Below are the code and all the weights of a small trained network. Each question names an input and a target symbol and asks about switching units off, where a switched-off unit gives its printed mean instead of its output.

import numpy as np


def w(rows, s, z=0):
    codes = np.array(rows[::2]) - 128.0
    scale = np.full(codes.shape[1], s)
    scale[-1] = z or s
    return codes * scale


def f(y):
    return y / 2 * (1 + np.tanh(0.7978845608 * (y + 0.044715 * y**3)))


def softmax(a):
    e = np.exp(a - a.max(-1, keepdims=True))
    return e / e.sum(-1, keepdims=True)


def log_softmax(a):
    a = a - a.max(-1, keepdims=True)
    return a - np.log(np.exp(a).sum(-1, keepdims=True))


def net(x, mask):
    ids = ['ΔΠαεζθμ'.index(c) for c in x.split()]
    T = len(ids)
    res = E[ids] + P[:T]
    r = res
    for j in range(2):
        rows = slice(3 * j, 3 * j + 3)
        q, k, v = (r @ M[0][rows].T for M in (Q, K, V))
        z = softmax(np.where(np.tri(T) > 0, q @ k.T / 3**0.5, -1e9)) @ v
        o = O[0][rows]
        res = res + np.where(mask[j], z, o[:, -1]) @ o[:, :-1]
    y = f(res @ A[0][:, :-1].T + A[0][:, -1])
    res = res + np.where(mask[2:6], y, B[0][:, -1]) @ B[0][:, :-1]
    return log_softmax(res[-1] @ U[:, :-1].T + U[:, -1])


Q, K, V, O, A, B = {}, {}, {}, {}, {}, {}
E = w([
[116,185,132],'Δ',
[72,101,136],'Π',
[71,54,163],'α',
[97,90,137],'ε',
[84,99,123],'ζ',
[83,82,126],'θ',
[255,179,159],'μ',
],0.0089)
P = w([
[130,63,233],'0',
[80,87,105],'1',
[137,42,56],'2',
[82,131,221],'3',
[115,110,103],'4',
[125,79,22],'5',
[107,180,207],'6',
[148,134,101],'7',
[98,86,1],'8',
[86,194,205],'9',
[110,88,112],'10',
],0.011)
Q[0] = w([
[153,188,82],'H0',
[167,99,151],'H0',
[185,100,108],'H0',
[110,120,90],'H1',
[184,154,125],'H1',
[121,122,8],'H1',
],0.013)
K[0] = w([
[123,115,105],'H0',
[95,100,117],'H0',
[39,110,163],'H0',
[165,196,191],'H1',
[77,158,115],'H1',
[155,246,100],'H1',
],0.013)
V[0] = w([
[139,131,255],'H0',
[109,168,85],'H0',
[112,196,245],'H0',
[5,159,108],'H1',
[108,205,177],'H1',
[70,68,104],'H1',
],0.01)
O[0] = w([
[254,113,159,252],'H0',
[99,121,161,47],'H0',
[157,111,165,181],'H0',
[2,114,189,136],'H1',
[147,67,206,108],'H1',
[18,128,106,201],'H1',
],0.0071,0.0026)
A[0] = w([
[5,53,20,81],'N0',
[232,148,91,252],'N1',
[105,1,107,56],'N2',
[23,70,29,142],'N3',
],0.0072,0.0045)
B[0] = w([
[254,178,120,198],'N0',
[37,79,110,254],'N1',
[192,198,87,144],'N2',
[244,146,177,215],'N3',
],0.0075,0.0043)
U = w([
[134,64,232,253],'Δ',
[143,241,214,176],'Π',
[173,144,121,54],'α',
[178,155,120,37],'ε',
[198,178,109,102],'ζ',
[209,180,102,74],'θ',
[83,5,2,119],'μ',
],0.0076,0.0044)

Each question gives the input, a string of symbols that net reads in full, and the target symbol t.
The units are the heads (3 rows each of Q, K, V and O) and the neurons (one row each of A and B). Each row of codes is followed by its name. A weight is (code - 128) times the scale printed after its matrix; where a second scale follows, it is the last column's (O, A, B and U).
mask holds one flag per unit, heads first, then neurons. A switched-off unit (its flag False) gives its mean, the last column of its rows in O or B, instead of its output. The means were averaged over made-up inputs and are rounded, as every weight is.
A unit's drop is (log p(t) with every unit on - log p(t) with that unit switched off) / (log p(t) with every unit on - log p(t) with every unit switched off).
The circuit of an input: a set's keep is (log p(t) with only the set's units on - log p(t) with every unit switched off) / (log p(t) with every unit on - log p(t) with every unit switched off). Starting from all 6 units, units are removed one at a time, each time the one whose removal leaves the highest keep (on an exact tie, the one counted first), for as long as the keep stays at least 0.8.
units of the circuit, in order: the units of the circuit, biggest drop first
k most important neurons: the k neurons with the biggest drops, biggest first
heads that matter: for each layer, one digit per head in row order, 1 if its drop is at least 0.15 and else 0, layers parted by /
drop when u is switched off: that unit's drop, to one decimal
input α θ ζ, target θ: units of the circuit, in order : [N0 H1 N3]
input α Δ α Δ ε ε θ Δ ε, target θ: units of the circuit, in order : [N0 N3]
input θ Δ Π, target θ: heads that matter : 00
input μ μ ε ε Δ, target μ: heads that matter : 01
input θ θ Δ ζ α ζ, target ζ: 2 most important neurons : [N0 N3]
input μ Δ θ α θ Π α ζ μ, target μ: 2 most important neurons : [N1 N0]
input ζ Δ θ ε θ α, target θ: heads that matter : 00
input Δ Π μ θ Π Δ Π α μ, target μ: 3 most important neurons : [N1 N0 N3]
input ε Π ε, target θ: drop when H1 is switched off : 0.2
input θ ζ θ, target θ: drop when N3 is switched off : 0.1
input μ ε μ α Δ, target μ: drop when H1 is switched off : 0.4
